Here is a tiny trained network, its code and every weight. The questions are about switching its units off for an input and a target symbol, where a switched-off unit gives its printed mean instead of its output.

import numpy as np


def w(rows, s, z=0):
    codes = np.array(rows[::2]) - 128.0
    scale = np.full(codes.shape[1], s)
    scale[-1] = z or s
    return codes * scale


def f(y):
    return np.maximum(y, 0)


def softmax(a):
    e = np.exp(a - a.max(-1, keepdims=True))
    return e / e.sum(-1, keepdims=True)


def log_softmax(a):
    a = a - a.max(-1, keepdims=True)
    return a - np.log(np.exp(a).sum(-1, keepdims=True))


def net(x, mask):
    ids = ['αβγδεζηλμπστφψω'.index(c) for c in x.split()]
    T = len(ids)
    res = E[ids] + P[:T]
    r = res
    for j in range(3):
        rows = slice(2 * j, 2 * j + 2)
        q, k, v = (r @ M[0][rows].T for M in (Q, K, V))
        z = softmax(np.where(np.tri(T) > 0, q @ k.T / 2**0.5, -1e9)) @ v
        o = O[0][rows]
        res = res + np.where(mask[j], z, o[:, -1]) @ o[:, :-1]
    y = f(res @ A[0][:, :-1].T + A[0][:, -1])
    res = res + np.where(mask[3:15], y, B[0][:, -1]) @ B[0][:, :-1]
    return log_softmax(res[-1] @ U[:, :-1].T + U[:, -1])


Q, K, V, O, A, B = {}, {}, {}, {}, {}, {}
E = w([
[93,103,84,101,175],'α',
[57,136,104,137,142],'β',
[76,176,148,117,144],'γ',
[44,161,123,166,84],'δ',
[72,148,127,111,119],'ε',
[84,114,126,81,120],'ζ',
[100,157,108,127,177],'η',
[110,146,120,103,156],'λ',
[78,146,134,106,76],'μ',
[80,81,115,90,68],'π',
[121,190,150,107,117],'σ',
[71,129,151,119,29],'τ',
[142,254,155,194,146],'φ',
[96,221,195,162,62],'ψ',
[192,174,114,89,214],'ω',
],0.0099)
P = w([
[79,110,194,75,160],'0',
[151,151,48,154,103],'1',
[143,96,216,119,120],'2',
[37,152,203,81,230],'3',
[136,182,55,99,102],'4',
[152,90,236,129,104],'5',
[21,113,191,110,210],'6',
[131,215,53,43,97],'7',
[148,81,229,174,98],'8',
[13,81,182,146,223],'9',
[139,249,88,78,91],'10',
],0.012)
Q[0] = w([
[30,126,158,140,125],'H1',
[69,110,94,89,175],'H1',
[103,99,212,102,119],'H2',
[245,109,102,135,90],'H2',
[236,128,149,138,61],'H3',
[6,115,186,101,162],'H3',
],0.014)
K[0] = w([
[77,116,161,251,138],'H1',
[92,49,124,97,246],'H1',
[136,235,139,40,172],'H2',
[172,41,234,203,199],'H2',
[150,80,254,240,124],'H3',
[124,243,96,4,42],'H3',
],0.011)
V[0] = w([
[157,210,99,189,76],'H1',
[184,101,161,171,204],'H1',
[13,121,146,209,41],'H2',
[28,98,56,74,159],'H2',
[122,228,146,190,253],'H3',
[153,43,39,123,250],'H3',
],0.012)
O[0] = w([
[118,82,104,102,140,72],'H1',
[90,88,138,132,54,87],'H1',
[34,93,136,172,53,163],'H2',
[50,78,94,76,184,205],'H2',
[116,155,112,248,223,168],'H3',
[131,64,89,86,209,3],'H3',
],0.016,0.0078)
A[0] = w([
[134,136,60,77,9,153],'N1',
[179,216,12,227,111,156],'N2',
[70,105,185,175,176,2],'N3',
[125,173,48,134,20,202],'N4',
[194,109,87,204,55,75],'N5',
[135,78,224,20,108,56],'N6',
[130,28,28,42,191,67],'N7',
[221,151,218,134,107,45],'N8',
[63,6,181,17,253,136],'N9',
[161,89,241,205,102,98],'N10',
[73,195,141,185,191,173],'N11',
[172,181,60,171,196,46],'N12',
],0.0067,0.0098)
B[0] = w([
[131,149,134,189,184,162],'N1',
[91,76,110,50,176,196],'N2',
[86,12,87,231,214,140],'N3',
[145,63,124,96,185,205],'N4',
[73,234,119,103,138,138],'N5',
[212,47,160,123,174,141],'N6',
[85,163,238,134,197,137],'N7',
[103,123,47,155,150,140],'N8',
[154,120,55,142,57,179],'N9',
[195,23,156,129,94,166],'N10',
[172,149,136,132,82,249],'N11',
[101,99,156,102,49,146],'N12',
],0.011,0.017)
U = w([
[66,89,91,93,248,197],'α',
[95,91,50,160,91,27],'β',
[103,207,132,219,169,122],'γ',
[42,100,147,137,132,2],'δ',
[70,207,109,113,24,101],'ε',
[145,139,77,54,24,123],'ζ',
[170,120,51,187,139,117],'η',
[167,163,70,144,90,157],'λ',
[58,179,187,33,164,230],'μ',
[147,50,97,91,124,77],'π',
[149,211,181,103,111,150],'σ',
[118,87,205,88,193,48],'τ',
[174,71,125,187,199,89],'φ',
[162,116,161,144,71,114],'ψ',
[254,158,111,137,174,191],'ω',
],0.0091,0.0074)

Each question gives the input, a string of symbols that net reads in full, and the target symbol t.
The units are the heads (2 rows each of Q, K, V and O) and the neurons (one row each of A and B). Each row of codes is followed by its name. A weight is (code - 128) times the scale printed after its matrix; where a second scale follows, it is the last column's (O, A, B and U).
mask holds one flag per unit, heads first, then neurons. A switched-off unit (its flag False) gives its mean, the last column of its rows in O or B, instead of its output. The means were averaged over made-up inputs and are rounded, as every weight is.
A unit's drop is (log p(t) with every unit on - log p(t) with that unit switched off) / (log p(t) with every unit on - log p(t) with every unit switched off).
The circuit of an input: a set's keep is (log p(t) with only the set's units on - log p(t) with every unit switched off) / (log p(t) with every unit on - log p(t) with every unit switched off). Starting from the 12 units with the biggest drops (on a tie, the unit counted first), units are removed one at a time, each time the one whose removal leaves the highest keep (on an exact tie, the one counted first), for as long as the keep stays at least 0.8.
units of the circuit, in order: the units of the circuit, biggest drop first
most important unit: the unit with the biggest drop
k most important neurons: the k neurons with the biggest drops, biggest first
which heads matter: for each layer, one digit per head in row order, 1 if its drop is at least 0.15 and else 0, layers parted by /
input γ ψ ζ γ σ, target α: 3 most important neurons : (N2 N4 N9)
input ε π ψ ψ, target π: which heads matter : 001
input γ π γ ε ε ζ, target ζ: which heads matter : 011
input ω σ ζ γ β γ ω φ ε μ β, target μ: most important unit : N2
input ω β β ψ, target β: 2 most important neurons : (N9 N3)
input ω β ψ, target ω: which heads matter : 010
input γ ζ σ σ φ ε μ γ, target μ: which heads matter : 000
input γ ψ γ β ζ λ τ π, target α: units of the circuit, in order : (N4 N11)
input π λ γ δ ψ δ γ μ ω ψ, target μ: which heads matter : 011
input μ γ η ζ γ ζ β γ φ, target φ: which heads matter : 001
input ψ ω δ φ π δ ω γ, target α: which heads matter : 000
input ω ψ ω β α δ μ ψ, target μ: which heads matter : 000
input τ ε γ γ η τ, target τ: which heads matter : 011
input η γ ε σ μ δ μ ε, target μ: most important unit : N9
input α ψ π γ σ α λ, target σ: which heads matter : 010
input η γ γ λ γ π β, target γ: units of the circuit, in order : (N4 N2 H3)
input ζ α π η λ γ δ ψ, target α: which heads matter : 000
input ζ γ λ ζ μ μ τ β σ γ, target β: which heads matter : 011
input π ψ ω γ ψ ζ μ η ω τ α, target α: units of the circuit, in order : (N2 H3)
input γ ψ γ ψ ε, target α: 3 most important neurons : (N2 N4 N9)
input ψ ζ ψ ε γ ζ σ φ ε γ, target φ: most important neuron : (N3)
input ψ π ε τ ζ ε β ε η τ, target ε: 4 most important neurons : (N4 N2 N9 N10)
input ζ β γ, target ζ: units of the circuit, in order : (H3 N9 H2 N4)
